[[128 127 133 132 133 125]
 [125 115 122 125 154 108]
 [128 128 130 130 122 131]
 [127 137 132 126 112 142]
 [133 124 143 135 119 122]
 [124 128 118 115 130 157]
 [136 124 123 134 127 123]]
|
[[136 124 123 134 127 123]
 [124 128 118 115 130 157]
 [133 124 143 135 119 122]
 [127 137 132 126 112 142]
 [128 128 130 130 122 131]
 [125 115 122 125 154 108]
 [128 127 133 132 133 125]]

[[124 135 126 108 119 120 135 133]
 [129 142 117 144 136 131 124 124]
 [113 136 134 133 130 124 120 114]
 [124 131 120 145 125 131 121 123]
 [120 136 122 113 134 133 132 139]
 [105 140 138 126 125 122 114 125]
 [120 137 149 132 140 109 141 128]
 [121 127 132 124 139 121 125 124]
 [114 128 141 121 135 132 124 126]
 [126 134 123 130 129 121 104 132]
 [126 124 138 122 120 121 113 119]
 [114 116 131 124 124 137 118 132]]
|
[[114 116 131 124 124 137 118 132]
 [126 124 138 122 120 121 113 119]
 [126 134 123 130 129 121 104 132]
 [114 128 141 121 135 132 124 126]
 [121 127 132 124 139 121 125 124]
 [120 137 149 132 140 109 141 128]
 [105 140 138 126 125 122 114 125]
 [120 136 122 113 134 133 132 139]
 [124 131 120 145 125 131 121 123]
 [113 136 134 133 130 124 120 114]
 [129 142 117 144 136 131 124 124]
 [124 135 126 108 119 120 135 133]]

[[139 131 125 122 106 131 111 131 124 107 124 124 112 131 131]
 [126 152 111 126 128 148 128 147 106 128 100 105 128 151 150]
 [115 133 123 129 136 133 134 133 122 135 120 121 134 133 133]
 [138 131 124 121 103 131 109 131 123 104 123 123 110 131 131]
 [116 136 124 132 145 135 140 134 124 143 123 123 140 136 135]]
|
[[116 136 124 132 145 135 140 134 124 143 123 123 140 136 135]
 [138 131 124 121 103 131 109 131 123 104 123 123 110 131 131]
 [115 133 123 129 136 133 134 133 122 135 120 121 134 133 133]
 [126 152 111 126 128 148 128 147 106 128 100 105 128 151 150]
 [139 131 125 122 106 131 111 131 124 107 124 124 112 131 131]]

[[130 119 139 136 130 116 118]
 [140 137 124 119 117 125 122]
 [133 144 114 113 120 139 136]
 [123 109 146 146 138 114 118]
 [121 106 148 149 139 113 118]
 [117 117 134 139 139 128 132]
 [131 142 115 115 121 139 136]
 [122 131 122 126 131 136 137]]
|
[[122 131 122 126 131 136 137]
 [131 142 115 115 121 139 136]
 [117 117 134 139 139 128 132]
 [121 106 148 149 139 113 118]
 [123 109 146 146 138 114 118]
 [133 144 114 113 120 139 136]
 [140 137 124 119 117 125 122]
 [130 119 139 136 130 116 118]]

[[121 130 133 129 127 112 126 118]
 [125 134 129 134 119 120 131 132]
 [141 129 133 128 131 108 127 118]
 [126 133 128 133 121 121 131 132]
 [133 128 130 128 131 115 130 125]
 [126 130 132 128 124 125 124 120]
 [131 128 130 127 130 122 126 123]
 [141 131 130 131 126 114 130 127]
 [130 119 135 117 146 113 120 105]
 [116 127 134 126 134 106 126 114]]
|
[[116 127 134 126 134 106 126 114]
 [130 119 135 117 146 113 120 105]
 [141 131 130 131 126 114 130 127]
 [131 128 130 127 130 122 126 123]
 [126 130 132 128 124 125 124 120]
 [133 128 130 128 131 115 130 125]
 [126 133 128 133 121 121 131 132]
 [141 129 133 128 131 108 127 118]
 [125 134 129 134 119 120 131 132]
 [121 130 133 129 127 112 126 118]]

[[132 120 121 125 130 130 136 134 133]
 [109 111 117 148 107 109 131 144 148]
 [133 142 139 121 140 135 122 122 115]
 [138 133 128 120 140 143 129 119 112]
 [109 107 115 141 110 112 145 150 146]]
|
[[109 107 115 141 110 112 145 150 146]
 [138 133 128 120 140 143 129 119 112]
 [133 142 139 121 140 135 122 122 115]
 [109 111 117 148 107 109 131 144 148]
 [132 120 121 125 130 130 136 134 133]]
---
[[133 132 106]
 [141 148 126]
 [141 140 142]
 [119 116 152]
 [114 109 134]
 [147 150 124]
 [151 151 116]
 [136 138 102]
 [113 110 126]]
|
[[113 136 151 147 114 119 141 141 133]
 [110 138 151 150 109 116 140 148 132]
 [126 102 116 124 134 152 142 126 106]]

[[131 121 109 122 134 138 140 126]
 [137 137 132 122 116 109 131 141]
 [129 135 135 126 134 133 109 121]
 [137 137 133 135 115 144 109 122]
 [150 109 129 118 118 133 126 109]
 [153 123 131 126 107 134 122 117]
 [140 131 109 135 115 144 124 125]
 [131 109 135 124 116 128 129 109]
 [129 129 130 118 119 109 140 141]
 [153 126 134 126 107 133 118 117]]
|
[[153 129 131 140 153 150 137 129 137 131]
 [126 129 109 131 123 109 137 135 137 121]
 [134 130 135 109 131 129 133 135 132 109]
 [126 118 124 135 126 118 135 126 122 122]
 [107 119 116 115 107 118 115 134 116 134]
 [133 109 128 144 134 133 144 133 109 138]
 [118 140 129 124 122 126 109 109 131 140]
 [117 141 109 125 117 109 122 121 141 126]]

[[148 142 130 119]
 [122 131 136 134]
 [117 134 146 147]
 [128 148 158 151]
 [119 120 128 139]
 [136 130 122 119]
 [155 141 121 105]
 [110 102 108 124]
 [122 115 117 125]]
|
[[122 110 155 136 119 128 117 122 148]
 [115 102 141 130 120 148 134 131 142]
 [117 108 121 122 128 158 146 136 130]
 [125 124 105 119 139 151 147 134 119]]

[[120 114 128 126 124 124 136 122]
 [133 147 131 129 132 123 136 130]
 [131 137 121 129 127 132 127 131]
 [124 121 129 128 124 131 127 131]
 [123 125 136 130 133 130 128 125]
 [123 128 131 129 124 124 106 123]
 [122 150 133 126 132 122 109 125]
 [135 156 122 130 129 126 150 129]]
|
[[135 122 123 123 124 131 133 120]
 [156 150 128 125 121 137 147 114]
 [122 133 131 136 129 121 131 128]
 [130 126 129 130 128 129 129 126]
 [129 132 124 133 124 127 132 124]
 [126 122 124 130 131 132 123 124]
 [150 109 106 128 127 127 136 136]
 [129 125 123 125 131 131 130 122]]

[[153 106 114 120 147]
 [153 107 116 122 147]
 [152 108 117 124 147]
 [150 106 113 116 144]]
|
[[150 152 153 153]
 [106 108 107 106]
 [113 117 116 114]
 [116 124 122 120]
 [144 147 147 147]]

[[135 138 125 129 117 122 116 120]
 [116 123 141 117 137 140 122 137]
 [138 135 119 135 117 118 127 120]
 [114 119 140 118 138 140 128 140]
 [122 124 134 123 134 134 128 133]
 [123 119 127 129 137 131 146 133]
 [117 118 136 121 138 137 137 138]
 [126 134 136 122 125 131 105 127]
 [117 120 139 119 137 138 129 139]
 [118 127 142 116 134 139 115 135]]
|
[[118 117 126 117 123 122 114 138 116 135]
 [127 120 134 118 119 124 119 135 123 138]
 [142 139 136 136 127 134 140 119 141 125]
 [116 119 122 121 129 123 118 135 117 129]
 [134 137 125 138 137 134 138 117 137 117]
 [139 138 131 137 131 134 140 118 140 122]
 [115 129 105 137 146 128 128 127 122 116]
 [135 139 127 138 133 133 140 120 137 120]]

[[122 112 138 117 134 128 144 126 116 122 122]
 [123 124 138 125 124 139 126 120 129 137 143]
 [122 138 147 117 137 136 100 122 155 142 153]
 [132 149 126 134 131 115 112 102 135 101 122]
 [112 123 145 122 127 128 125 135 116 148 120]]
|
[[112 132 122 123 122]
 [123 149 138 124 112]
 [145 126 147 138 138]
 [122 134 117 125 117]
 [127 131 137 124 134]
 [128 115 136 139 128]
 [125 112 100 126 144]
 [135 102 122 120 126]
 [116 135 155 129 116]
 [148 101 142 137 122]
 [120 122 153 143 122]]
